Here is a tiny trained network, its code and every weight. The questions are about switching its units off for an input and a class, where a switched-off unit gives its printed mean instead of its output.

import numpy as np


def w(rows, s, z=0):
    codes = np.array(rows[::2]) - 128.0
    scale = np.full(codes.shape[1], s)
    scale[-1] = z or s
    return codes * scale


def norm(h):
    return h / np.sqrt((h * h).mean(-1, keepdims=True) + 1e-5)


def f(y):
    return y / 2 * (1 + np.tanh(0.7978845608 * (y + 0.044715 * y**3)))


def log_softmax(a):
    a = a - a.max(-1, keepdims=True)
    return a - np.log(np.exp(a).sum(-1, keepdims=True))


def net(x, mask):
    res = np.array(x, float).reshape(1, 7) / 4 @ E
    u = 0
    for l in range(3):
        y = f(norm(res) @ A[l][:, :-1].T + A[l][:, -1])
        res = res + np.where(mask[u : u + 12], y, B[l][:, -1]) @ B[l][:, :-1]
        u += 12
    return log_softmax(norm(res)[-1] @ U[:, :-1].T + U[:, -1])


A, B = {}, {}
E = w([
[140,122,231,213,160,198,198],'x0',
[130,130,125,134,130,125,127],'x1',
[132,131,119,136,135,129,130],'x2',
[129,130,127,134,129,125,128],'x3',
[192,1,128,192,42,108,123],'x4',
[129,127,125,123,129,135,128],'x5',
[12,96,73,167,98,143,169],'x6',
],0.012)
A[0] = w([
[59,154,97,91,140,101,95,2],'L0N0',
[155,90,126,141,164,124,71,63],'L0N1',
[126,142,130,141,110,116,127,120],'L0N2',
[67,182,94,128,130,115,107,40],'L0N3',
[43,86,59,125,102,100,148,119],'L0N4',
[168,49,33,72,68,42,48,99],'L0N5',
[224,116,139,118,126,108,74,90],'L0N6',
[88,193,73,51,149,64,75,115],'L0N7',
[126,128,127,132,133,129,121,128],'L0N8',
[162,223,162,61,198,113,109,92],'L0N9',
[83,219,42,44,111,53,45,154],'L0N10',
[2,168,96,127,171,150,159,68],'L0N11',
],0.009,0.0063)
B[0] = w([
[130,80,137,171,139,134,138,143],'L0N0',
[127,126,140,134,130,99,141,125],'L0N1',
[131,127,126,125,128,136,134,126],'L0N2',
[140,111,140,157,150,127,180,143],'L0N3',
[81,123,90,190,142,176,87,194],'L0N4',
[85,254,118,134,116,87,116,239],'L0N5',
[146,123,111,103,131,86,193,171],'L0N6',
[168,70,135,119,117,147,147,210],'L0N7',
[126,127,131,128,130,126,126,128],'L0N8',
[126,143,116,158,84,182,43,191],'L0N9',
[174,37,131,117,140,147,136,254],'L0N10',
[125,150,122,120,155,85,215,185],'L0N11',
],0.013,0.0096)
A[1] = w([
[77,76,169,135,98,162,106,84],'L1N0',
[179,186,199,129,134,135,112,75],'L1N1',
[121,250,133,69,128,62,150,31],'L1N2',
[136,73,179,201,89,117,137,76],'L1N3',
[124,236,199,126,159,178,80,14],'L1N4',
[141,138,121,120,137,124,142,74],'L1N5',
[88,186,134,127,131,111,186,2],'L1N6',
[182,140,175,126,162,155,161,171],'L1N7',
[128,113,123,137,127,146,126,71],'L1N8',
[97,175,160,130,151,74,220,45],'L1N9',
[230,81,166,105,129,118,101,73],'L1N10',
[140,123,154,132,154,90,184,19],'L1N11',
],0.011,0.0047)
B[1] = w([
[90,129,54,62,157,80,197,150],'L1N0',
[118,131,24,131,62,64,24,208],'L1N1',
[186,30,31,55,174,14,248,203],'L1N2',
[146,94,91,9,213,136,108,209],'L1N3',
[56,156,3,228,55,3,100,210],'L1N4',
[154,127,94,143,98,154,155,112],'L1N5',
[151,142,193,114,103,170,131,141],'L1N6',
[117,180,48,110,59,136,47,248],'L1N7',
[131,136,126,129,155,114,147,120],'L1N8',
[171,158,228,46,118,224,113,170],'L1N9',
[171,222,249,111,109,134,104,253],'L1N10',
[158,102,140,87,82,177,109,135],'L1N11',
],0.0072,0.005)
A[2] = w([
[135,157,131,113,128,117,106,60],'L2N0',
[161,216,124,141,145,87,120,143],'L2N1',
[220,119,195,106,144,162,120,178],'L2N2',
[205,115,132,70,118,75,54,111],'L2N3',
[27,183,91,107,115,114,193,158],'L2N4',
[91,10,107,127,186,155,198,65],'L2N5',
[98,48,101,140,164,190,161,26],'L2N6',
[77,150,131,164,123,92,76,18],'L2N7',
[132,133,128,132,123,130,109,128],'L2N8',
[190,106,151,117,104,129,81,99],'L2N9',
[132,169,194,126,150,85,125,22],'L2N10',
[111,215,228,142,113,136,184,2],'L2N11',
],0.012,0.0032)
B[2] = w([
[108,129,132,133,127,132,207,137],'L2N0',
[110,10,73,157,142,117,197,198],'L2N1',
[59,185,126,139,127,224,92,223],'L2N2',
[113,105,221,135,192,167,187,255],'L2N3',
[160,133,254,120,143,194,43,212],'L2N4',
[213,162,115,93,95,4,164,255],'L2N5',
[213,75,100,70,130,61,157,216],'L2N6',
[63,160,101,160,133,119,89,161],'L2N7',
[92,110,137,134,137,130,165,135],'L2N8',
[55,101,168,140,187,181,170,192],'L2N9',
[119,112,86,139,105,112,118,130],'L2N10',
[174,73,163,90,138,191,57,151],'L2N11',
],0.0082,0.0085)
U = w([
[137,132,226,107,147,221,111,21],'0',
[182,95,114,100,131,6,178,255],'1',
[38,181,80,184,80,114,56,126],'2',
],0.017,0.00073)

Each question gives the input, the list of numbers given to net, and the class t.
The units are the neurons (one row each of A and B). Each row of codes is followed by its name. A weight is (code - 128) times the scale printed after its matrix; where a second scale follows, it is the last column's (A, B and U).
mask holds one flag per neuron, layer by layer. A switched-off neuron (its flag False) gives its mean, the last column of its row in B, instead of its output. The means were averaged over made-up inputs and are rounded, as every weight is.
A unit's drop is (log p(t) with every unit on - log p(t) with that unit switched off) / (log p(t) with every unit on - log p(t) with every unit switched off).
most important unit: the unit with the biggest drop
top k neurons: the k neurons with the biggest drops, biggest first
k most important neurons of layer l: the k neurons of layer l with the biggest drops, biggest first
drop of u: that unit's drop, to one decimal
input [0,-5,-4,-5,-1,0,-6], class 0: top 2 neurons -> (L0N5; L0N6)
input [0,8,2,-2,-6,5,4], class 1: most important unit -> L0N5
input [1,-1,6,2,1,-6,7], class 1: top 2 neurons -> (L0N5; L1N7)
input [-5,-1,8,-4,-7,7,0], class 0: 2 most important neurons of layer 0 -> (L0N9; L0N10)
input [2,-6,-1,5,1,-3,8], class 1: 4 most important neurons of layer 2 -> (L2N5; L2N6; L2N2; L2N3)
input [1,3,2,-7,-3,-1,-7], class 2: 2 most important neurons of layer 0 -> (L0N9; L0N10)
input [1,3,-1,-7,0,2,-2], class 2: top 4 neurons -> (L0N9; L0N10; L0N7; L0N5)
input [6,-5,-5,-7,1,-4,2], class 1: top 3 neurons -> (L0N5; L0N11; L1N10)
input [3,-2,0,-4,-1,4,-7], class 2: 2 most important neurons of layer 0 -> (L0N10; L0N9)
input [-2,-7,0,2,-8,1,1], class 1: top 2 neurons -> (L0N11; L2N5)
input [1,-7,1,-6,-4,2,-1], class 2: top 2 neurons -> (L0N9; L1N4)
input [2,-5,-6,-8,4,5,-7], class 0: drop of L0N5 -> 0.1
input [3,3,7,-2,4,-5,-2], class 0: drop of L0N6 -> 0.0
input [-4,1,-3,1,2,-8,3], class 2: top neuron -> (L0N5)
input [-8,3,2,-8,-2,-3,5], class 1: drop of L0N10 -> 7.0
input [7,-7,-2,-8,3,3,2], class 1: drop of L0N5 -> 2.5
input [2,8,4,-2,3,4,8], class 1: 2 most important neurons of layer 2 -> (L2N5; L2N6)
